[ 85 165 164  80 121  79 157 107 125] -> <86>
[163 143 168 100  79 165  92 170  97] -> <64>
[ 81 125 121 157 107  85 165 164  79] -> <7>
[139  85 160 157 161 136 143 118 152] -> <21>
which: [ 81 126 121 158 107  86 165 164  80] => <7>
perm: [ 79 164 165  85 107 157 121 125  81] => <7>

[129 108 129 132 132 133 131 141 136] -> <113>
[114 130 148 169 152 131 110 100 130] -> <63>
[172 104 125 140  96 120 155 136 108] -> <84>
[133 132 131 132 140 129 136 108 129] -> <100>
[136 129 108 132 133 131 131 141 129] -> <69>
which: [172 105 125 140  96 121 155 136 108] => <84>
perm: [108 136 155 120  96 140 125 104 172] => <84>
perm: [108 129 133 132 131 132 140 129 136] => <100>
perm: [129 141 131 131 133 132 108 129 136] => <69>
perm: [136 129 108 129 132 132 133 131 141] => <113>

[125 107 116 101 118 131 131  90 107 127 120  93  98 136 151 130 136 134
 106 115 111  76  93 107 106  93]  <32>
[113 107 126 110 110 132 103 102 106 155  84 123 100 116 111 154 127 109
 115  80 144 116  92 140  92 115]  <133>
[ 83 154  91 101 150 117  83 149  99  81 109 127 135 122  98 104  72 114
 155 126 122 139 124  92 147 120]  <125>
[113 107 103 110 110 132 103 102 106 155  84 137 100 116 111 154 127 109
 115  80 144 116  92 140  92 115]  <60>
[107 151 116 120 106 111 107 130  93 136  93 131 107 134 127 115 106 131
  98 101 126  76 118  93  90 136]  <146>
which: [126 106 116 100 117 131 131  90 107 128 120  93  98 136 151 129 136 134
 106 115 109  76  93 107 106  93] => <32>
perm: [120 125 118  93  76 106 131 136 151 115 134 107 116 127  93  98 106 101
 131  93 107 111 130 107  90 136] => <32>
step +1: [101] => [102]
which: [ 83 155  91 101 152 117  84 148  97  80 108 127 135 121  99 105  73 114
 155 126 122 137 123  90 147 119] => <125>
which: [113 106 125 112 110 132 103 101 106 153  83 124 100 117 112 154 127 110
 114  80 144 116  94 140  92 115] => <133>

[138 130 156 120 118 134 137 150 143 111 130 126 131 122 138 143 133 169
 160 131] -> <179>
[133 126 137 132 125 136 129 149 124 119 129 130 131 131 133 143 127 134
 133 135] -> <157>
[145 132 166 120 115 129 141 151 143 107 133 125 140 117 145 143 135 167
 165 122] -> <152>
[138 130 155 120 117 133 137 150 143 110 129 126 131 122 138 143 133 168
 159 131] -> <24>
[136 126 141 130 122 138 130 149 126 114 130 131 131 131 136 143 125 140
 136 137] -> <143>
[137 126 141 129 121 137 131 149 129 114 130 131 131 129 137 143 125 142
 137 137] -> <118>
[132 125 124 123 124 125 128 149 122 124 125 132 126 134 132 143 135 135
 129 132] -> <126>
[140 130 161 120 117 132 139 150 142 109 132 125 134 121 140 143 135 169
 164 127] -> <76>
[133 126 138 132 125 137 129 149 124 118 130 131 132 132 133 143 127 135
 134 135] -> <117>
which: [139 129 161 120 119 131 138 150 143 109 131 124 135 121 140 143 135 170
 163 126] => <76>
step +1: [140] => [141]
which: [133 124 124 121 124 126 128 148 123 123 125 131 125 135 133 144 134 136
 129 132] => <126>
step -1: [125 140] => [124 139]
which: [137 126 141 129 121 137 131 149 129 114 130 131 131 129 137 143 125 142
 137 137] => <118>

[141 140  97 140 138  81 140 142 143 140 136]  <150>
[128 130 124 132 134 116 129 132 130 133 131]  <52>
[126 129 109  81 127  97  91  83 126 100  95]  <122>
[112 113 138 109 113 144 115 126 115 119 116]  <65>
[120 125 124 137 121 116 137 135 124 132 135]  <177>
[ 88 105 128 144 101 120 141 148 103 143 141]  <75>
[124 129 121 137 127 114 138 137 129 139 133]  <176>
[117 123 115 130 122 106 129 131 119 131 132]  <193>
[ 88 105 128 123 101 120 141 148 103 143 141]  <19>
[112 113 138 109 113 144 115 118 115 119 116]  <120>
step +1: [121] => [122]
step +1: [113 144] => [114 145]
step +1: [126] => [127]

